Here is a tiny trained network, its code and every weight. The questions are about switching its units off for an input and a target symbol, where a switched-off unit gives its printed mean instead of its output.

import numpy as np


def w(rows, s, z=0):
    codes = np.array(rows[::2]) - 128.0
    scale = np.full(codes.shape[1], s)
    scale[-1] = z or s
    return codes * scale


def softmax(a):
    e = np.exp(a - a.max(-1, keepdims=True))
    return e / e.sum(-1, keepdims=True)


def log_softmax(a):
    a = a - a.max(-1, keepdims=True)
    return a - np.log(np.exp(a).sum(-1, keepdims=True))


def net(x, mask):
    ids = ['αγδεηλμξπσφψω'.index(c) for c in x.split()]
    T = len(ids)
    res = E[ids] + P[:T]
    u = 0
    for l in range(2):
        r = res
        for j in range(3):
            rows = slice(4 * j, 4 * j + 4)
            q, k, v = (r @ M[l][rows].T for M in (Q, K, V))
            z = softmax(np.where(np.tri(T) > 0, q @ k.T / 4**0.5, -1e9)) @ v
            o = O[l][rows]
            res = res + np.where(mask[u + j], z, o[:, -1]) @ o[:, :-1]
        u += 3
    return log_softmax(res[-1] @ U[:, :-1].T + U[:, -1])


Q, K, V, O = {}, {}, {}, {}
E = w([
[144,142,98,189,62,246,142,6,192,20],'α',
[103,11,180,84,211,118,214,42,192,25],'γ',
[61,135,51,181,109,180,117,81,115,70],'δ',
[25,39,40,26,152,72,240,18,202,189],'ε',
[96,214,31,9,110,40,31,15,87,16],'η',
[53,200,19,208,21,228,112,96,187,144],'λ',
[25,143,74,225,174,232,61,179,156,52],'μ',
[229,208,196,220,207,92,61,137,101,36],'ξ',
[16,128,119,242,247,64,138,127,19,118],'π',
[123,215,138,253,162,107,228,17,55,189],'σ',
[187,185,193,207,177,223,223,183,208,177],'φ',
[165,109,219,65,37,48,24,180,180,193],'ψ',
[63,175,77,206,157,73,172,240,153,235],'ω',
],0.0047)
P = w([
[205,3,62,110,90,232,157,151,8,125],'0',
[77,114,125,206,133,162,119,102,160,117],'1',
[63,166,150,203,126,104,126,119,184,119],'2',
[63,189,187,187,158,73,100,119,209,154],'3',
[59,215,198,164,179,65,80,122,226,170],'4',
[60,221,231,145,174,28,50,120,243,176],'5',
],0.0037)
Q[0] = w([
[193,51,139,98,99,132,135,186,109,157],'L0H1',
[67,194,118,170,158,132,129,76,146,102],'L0H1',
[171,120,136,55,98,95,96,149,116,141],'L0H1',
[196,44,140,109,98,140,142,190,109,160],'L0H1',
[161,66,177,40,129,57,137,132,147,172],'L0H2',
[163,217,63,207,48,229,36,204,76,129],'L0H2',
[35,133,101,198,187,162,168,50,157,82],'L0H2',
[38,141,98,200,182,166,163,55,153,82],'L0H2',
[206,59,185,2,36,62,67,192,171,179],'L0H3',
[187,43,70,16,117,139,165,98,52,93],'L0H3',
[198,48,75,24,127,155,155,110,53,75],'L0H3',
[54,212,182,241,138,108,100,145,203,176],'L0H3',
],0.0075)
K[0] = w([
[135,81,84,192,176,194,204,126,85,104],'L0H1',
[130,150,171,74,77,75,62,144,163,158],'L0H1',
[103,182,90,144,183,146,160,80,111,88],'L0H1',
[143,64,85,199,172,203,211,142,79,113],'L0H1',
[176,36,180,43,100,70,150,132,110,178],'L0H2',
[146,253,76,245,55,209,17,207,88,133],'L0H2',
[51,168,107,165,207,129,196,63,192,76],'L0H2',
[52,176,103,171,204,135,189,66,191,76],'L0H2',
[151,52,156,40,6,115,58,159,167,131],'L0H3',
[132,29,48,79,72,179,149,67,101,55],'L0H3',
[152,31,57,94,87,184,145,76,92,43],'L0H3',
[109,226,202,172,182,72,115,180,158,210],'L0H3',
],0.0074)
V[0] = w([
[161,70,58,182,163,219,215,133,66,101],'L0H1',
[131,125,208,96,99,76,99,203,176,201],'L0H1',
[108,209,163,84,78,55,50,48,173,102],'L0H1',
[129,151,221,86,88,56,59,162,190,182],'L0H1',
[67,198,60,207,153,194,120,148,148,106],'L0H2',
[56,153,156,172,180,119,168,44,226,88],'L0H2',
[51,173,129,190,178,148,146,63,226,83],'L0H2',
[161,183,57,203,78,254,100,159,99,92],'L0H2',
[167,210,173,183,165,69,203,69,83,216],'L0H3',
[170,176,228,146,139,114,78,165,215,126],'L0H3',
[126,87,107,146,192,123,122,109,25,41],'L0H3',
[42,182,147,169,174,54,83,225,169,182],'L0H3',
],0.0058)
O[0] = w([
[162,41,155,132,113,160,106,153,112,181,104],'L0H1',
[93,184,104,168,158,125,204,138,146,91,143],'L0H1',
[114,225,108,93,116,89,114,66,140,67,150],'L0H1',
[99,204,108,152,149,113,181,114,147,76,156],'L0H1',
[73,176,95,206,120,164,97,140,147,118,217],'L0H2',
[65,140,131,166,157,136,157,66,197,95,228],'L0H2',
[66,154,122,179,147,145,133,87,187,97,248],'L0H2',
[156,178,103,204,78,202,71,153,109,120,184],'L0H2',
[148,172,166,253,123,85,198,83,41,193,141],'L0H3',
[176,191,234,154,121,112,129,171,202,112,223],'L0H3',
[119,72,85,164,213,130,67,104,33,44,64],'L0H3',
[63,167,159,180,152,50,95,211,171,185,252],'L0H3',
],0.0056,0.0023)
Q[1] = w([
[170,95,56,75,118,165,127,101,66,56],'L1H1',
[78,128,122,251,142,190,124,131,135,144],'L1H1',
[62,136,117,254,142,192,89,123,151,123],'L1H1',
[139,102,107,160,138,158,189,159,61,174],'L1H1',
[122,115,32,129,157,160,166,97,82,90],'L1H2',
[112,128,74,143,147,147,157,106,103,106],'L1H2',
[167,97,116,77,135,135,130,121,102,121],'L1H2',
[91,158,139,177,122,122,127,134,152,134],'L1H2',
[141,146,222,122,142,61,97,147,177,141],'L1H3',
[55,154,128,235,122,156,65,108,167,120],'L1H3',
[124,157,82,189,96,185,71,152,102,111],'L1H3',
[202,151,91,75,84,149,119,191,52,126],'L1H3',
],0.0073)
K[1] = w([
[122,62,79,97,136,129,65,99,59,110],'L1H1',
[151,137,235,151,156,96,138,204,111,235],'L1H1',
[141,152,225,152,170,73,129,193,104,217],'L1H1',
[219,2,157,113,43,217,147,183,93,221],'L1H1',
[152,15,109,121,108,166,82,129,49,149],'L1H2',
[154,26,123,112,91,152,61,147,86,168],'L1H2',
[124,116,87,140,149,199,147,98,81,100],'L1H2',
[132,139,169,115,107,56,108,159,174,156],'L1H2',
[130,194,141,154,144,126,165,104,193,58],'L1H3',
[136,182,187,172,164,29,119,202,121,173],'L1H3',
[191,144,148,182,114,119,34,230,21,207],'L1H3',
[164,94,64,127,76,246,78,124,54,109],'L1H3',
],0.0056)
V[1] = w([
[77,98,100,109,176,147,106,254,172,136],'L1H1',
[187,156,152,130,31,191,190,71,171,153],'L1H1',
[190,111,204,154,150,158,222,214,144,195],'L1H1',
[131,138,101,97,54,204,92,196,208,91],'L1H1',
[93,156,91,183,174,162,176,103,123,97],'L1H2',
[174,100,167,74,75,104,76,138,130,154],'L1H2',
[173,100,166,74,77,101,76,140,129,154],'L1H2',
[103,151,92,177,166,172,165,90,122,91],'L1H2',
[73,113,65,89,84,152,179,68,178,172],'L1H3',
[133,161,100,149,68,91,129,148,90,215],'L1H3',
[109,163,55,130,56,122,109,189,121,212],'L1H3',
[58,106,71,109,132,81,182,119,123,218],'L1H3',
],0.0064)
O[1] = w([
[119,135,37,100,200,165,213,254,221,133,230],'L1H1',
[94,215,242,89,61,227,203,47,30,200,165],'L1H1',
[91,107,198,224,174,159,230,191,85,158,196],'L1H1',
[143,244,123,20,126,228,190,182,170,125,244],'L1H1',
[174,127,83,137,185,184,98,120,72,186,11],'L1H2',
[87,131,180,110,71,80,146,119,179,71,234],'L1H2',
[86,130,179,111,71,78,146,121,180,70,231],'L1H2',
[175,130,92,116,177,189,84,105,79,183,4],'L1H2',
[79,94,76,26,80,193,195,39,152,231,107],'L1H3',
[48,169,81,179,41,55,117,155,53,151,129],'L1H3',
[56,201,41,107,55,106,133,193,81,172,150],'L1H3',
[40,30,33,125,87,64,184,102,146,219,105],'L1H3',
],0.0064,0.0016)
U = w([
[201,164,207,65,99,188,111,73,84,139,54],'α',
[191,34,195,120,207,149,178,70,185,111,205],'γ',
[148,92,113,92,95,144,98,130,111,129,175],'δ',
[71,66,61,62,110,108,200,68,152,203,73],'ε',
[140,180,60,57,114,48,58,49,92,63,158],'η',
[108,194,68,64,52,183,133,109,97,201,70],'λ',
[181,171,35,73,207,202,105,202,192,128,126],'μ',
[239,162,195,182,186,110,67,161,79,31,41],'ξ',
[153,39,51,187,162,41,48,164,151,111,45],'π',
[93,93,166,189,79,95,42,50,43,187,188],'σ',
[123,156,212,160,184,218,224,163,51,184,106],'φ',
[66,159,211,146,58,59,179,168,178,55,247],'ψ',
[90,116,4,155,117,79,212,211,93,186,26],'ω',
],0.0044,0.0012)

Each question gives the input, a string of symbols that net reads in full, and the target symbol t.
The units are the heads (4 rows each of Q, K, V and O). Each row of codes is followed by its name. A weight is (code - 128) times the scale printed after its matrix; where a second scale follows, it is the last column's (O and U).
mask holds one flag per head, layer by layer. A switched-off head (its flag False) gives its mean, the last column of its rows in O, instead of its output. The means were averaged over made-up inputs and are rounded, as every weight is.
A unit's drop is (log p(t) with every unit on - log p(t) with that unit switched off) / (log p(t) with every unit on - log p(t) with every unit switched off).
The circuit of an input: a set's keep is (log p(t) with only the set's units on - log p(t) with every unit switched off) / (log p(t) with every unit on - log p(t) with every unit switched off). Starting from all 6 units, units are removed one at a time, each time the one whose removal leaves the highest keep (on an exact tie, the one counted first), for as long as the keep stays at least 0.8.
circuit, biggest first: the units of the circuit, biggest drop first
unit that matters most: the unit with the biggest drop
heads that matter: for each layer, one digit per head in row order, 1 if its drop is at least 0.15 and else 0, layers parted by /
input π η π ω α, target ω: circuit, biggest first	(L0H3; L1H3; L1H1)
input α δ σ ψ ψ λ, target ψ: unit that matters most	L1H2
input ε γ α π η λ, target π: circuit, biggest first	(L1H1; L0H3)
input γ γ λ, target λ: heads that matter	011 / 101
input ψ μ ψ, target μ: circuit, biggest first	(L0H2; L1H1; L0H3; L1H2)
input ψ φ ψ, target φ: heads that matter	011 / 110
input μ σ ξ φ, target φ: heads that matter	001 / 110
input γ φ ψ α, target ψ: heads that matter	110 / 010
input μ ψ μ, target ψ: circuit, biggest first	(L1H2; L0H1; L0H2)
input φ ω γ ψ ψ, target ψ: circuit, biggest first	(L0H3; L1H2)
input α π α ψ μ ψ, target μ: heads that matter	110 / 110
input δ α ψ ω λ, target ω: circuit, biggest first	(L0H3; L1H3; L1H1)
input μ φ λ μ μ λ, target μ: heads that matter	010 / 110
input μ σ δ μ π, target π: unit that matters most	L1H1
input ε γ μ ψ η, target η: heads that matter	100 / 100
input ψ σ λ φ ε, target ε: circuit, biggest first	(L1H3; L0H2)
input ψ ψ λ, target ψ: heads that matter	010 / 010
input π μ μ, target π: circuit, biggest first	(L0H1; L1H1; L0H3)
input μ α δ φ π, target φ: circuit, biggest first	(L1H1; L0H3; L1H2)
input ψ λ ξ λ φ γ, target γ: unit that matters most	L0H2
input ψ α ψ φ ψ δ, target ψ: circuit, biggest first	(L0H2; L1H2; L0H1)
input λ δ μ α, target μ: circuit, biggest first	(L1H1; L0H3; L1H2)
input η μ ξ, target ξ: heads that matter	001 / 001
input ε μ λ ε λ, target λ: circuit, biggest first	(L1H3; L0H3; L1H1; L0H2)
input ξ π λ, target π: heads that matter	001 / 100
input α μ φ σ, target φ: circuit, biggest first	(L1H1; L1H2; L0H3)
input ψ ψ φ, target φ: circuit, biggest first	(L0H3; L1H1)
input μ μ μ ψ, target ψ: unit that matters most	L0H3
